Below are the code and all the weights of a small trained network. Each question names an input and a class and asks about switching units off, where a switched-off unit gives its printed mean instead of its output.

import numpy as np


def w(rows, s, z=0):
    codes = np.array(rows[::2]) - 128.0
    scale = np.full(codes.shape[1], s)
    scale[-1] = z or s
    return codes * scale


def f(y):
    return np.maximum(y, 0)


def log_softmax(a):
    a = a - a.max(-1, keepdims=True)
    return a - np.log(np.exp(a).sum(-1, keepdims=True))


def net(x, mask):
    res = np.array(x, float).reshape(1, 4) / 4 @ E
    y = f(res @ A[0][:, :-1].T + A[0][:, -1])
    res = res + np.where(mask, y, B[0][:, -1]) @ B[0][:, :-1]
    return log_softmax(res[-1] @ U[:, :-1].T + U[:, -1])


A, B = {}, {}
E = w([
[251,167,170,197,115,122,183,121,67,120,156,139],'x0',
[108,94,108,97,156,192,153,9,68,79,170,181],'x1',
[129,125,131,123,127,134,138,140,143,117,141,120],'x2',
[157,149,69,100,45,79,151,114,141,46,75,152],'x3',
],0.012)
A[0] = w([
[140,131,61,73,93,131,161,67,101,11,92,200,74],'n1',
[234,205,166,212,72,51,175,157,125,102,117,132,136],'n2',
[208,163,215,183,136,178,213,125,40,120,169,152,170],'n3',
[15,79,79,59,134,158,56,147,189,128,81,135,253],'n4',
[1,71,71,66,154,129,56,122,159,149,100,129,243],'n5',
[133,144,216,169,168,127,67,184,147,234,120,16,194],'n6',
[54,26,113,53,219,206,109,86,122,185,176,148,198],'n7',
[165,182,89,132,18,26,91,191,178,108,68,94,142],'n8',
[113,146,216,173,164,109,88,213,152,214,126,61,190],'n9',
[110,66,139,146,216,239,106,88,89,165,209,131,141],'n10',
[218,166,156,187,119,87,202,132,99,116,136,126,130],'n11',
],0.0064,0.0053)
B[0] = w([
[203,85,104,61,111,94,58,115,25,11,191,45,199],'n1',
[112,202,155,124,224,84,251,203,84,109,101,154,220],'n2',
[154,55,247,220,106,169,94,134,95,182,253,159,226],'n3',
[56,141,43,72,119,52,100,143,206,109,75,91,254],'n4',
[54,181,82,88,139,74,152,117,156,93,100,63,254],'n5',
[222,117,81,100,87,86,76,108,39,23,178,75,232],'n6',
[43,180,131,192,200,164,95,199,146,68,112,138,246],'n7',
[62,131,83,76,137,84,237,176,225,228,46,195,217],'n8',
[205,101,60,140,77,82,71,116,70,30,201,28,226],'n9',
[14,194,184,196,192,156,159,189,192,168,135,186,224],'n10',
[119,207,226,163,186,126,209,197,104,105,124,197,200],'n11',
],0.006,0.014)
U = w([
[145,105,54,88,92,105,21,105,119,58,132,49,234],'0',
[78,233,149,134,221,120,174,177,151,163,84,157,120],'1',
[254,95,154,124,100,112,119,127,35,86,173,107,137],'2',
[126,75,205,182,131,219,105,121,141,251,168,196,8],'3',
[109,95,76,71,57,86,165,131,212,250,51,128,130],'4',
],0.0079,0.0011)

Each question gives the input, the list of numbers given to net, and the class t.
The units are the neurons (one row each of A and B). Each row of codes is followed by its name. A weight is (code - 128) times the scale printed after its matrix; where a second scale follows, it is the last column's (A, B and U).
mask holds one flag per neuron, in row order. A switched-off neuron (its flag False) gives its mean, the last column of its row in B, instead of its output. The means were averaged over made-up inputs and are rounded, as every weight is.
A unit's drop is (log p(t) with every unit on - log p(t) with that unit switched off) / (log p(t) with every unit on - log p(t) with every unit switched off).
The circuit of an input: a set's keep is (log p(t) with only the set's units on - log p(t) with every unit switched off) / (log p(t) with every unit on - log p(t) with every unit switched off). Starting from all 11 units, units are removed one at a time, each time the one whose removal leaves the highest keep (on an exact tie, the one counted first), for as long as the keep stays at least 0.8.
units of the circuit, in order: the units of the circuit, biggest drop first
unit that matters most: the unit with the biggest drop
top k neurons: the k neurons with the biggest drops, biggest first
drop of u: that unit's drop, to one decimal
input [-3,-6,7,4], class 4: unit that matters most -> n8
input [0,-7,2,2], class 4: units of the circuit, in order -> [n8; n7]
input [-6,0,8,-2], class 0: top 2 neurons -> [n2; n8]
input [5,0,8,-2], class 2: top 3 neurons -> [n8; n7; n10]
input [6,1,-2,-7], class 3: top 3 neurons -> [n10; n3; n1]
input [-6,0,7,-3], class 0: top 4 neurons -> [n2; n8; n11; n4]
input [1,5,-1,0], class 3: top 2 neurons -> [n6; n9]
input [-6,-6,4,2], class 4: top 2 neurons -> [n8; n1]
input [5,-6,-4,0], class 2: top 4 neurons -> [n9; n6; n10; n7]
input [8,4,8,-7], class 3: drop of n3 -> 0.4
input [4,0,-3,-2], class 2: drop of n1 -> -0.1
input [0,0,3,-3], class 0: drop of n8 -> 0.3
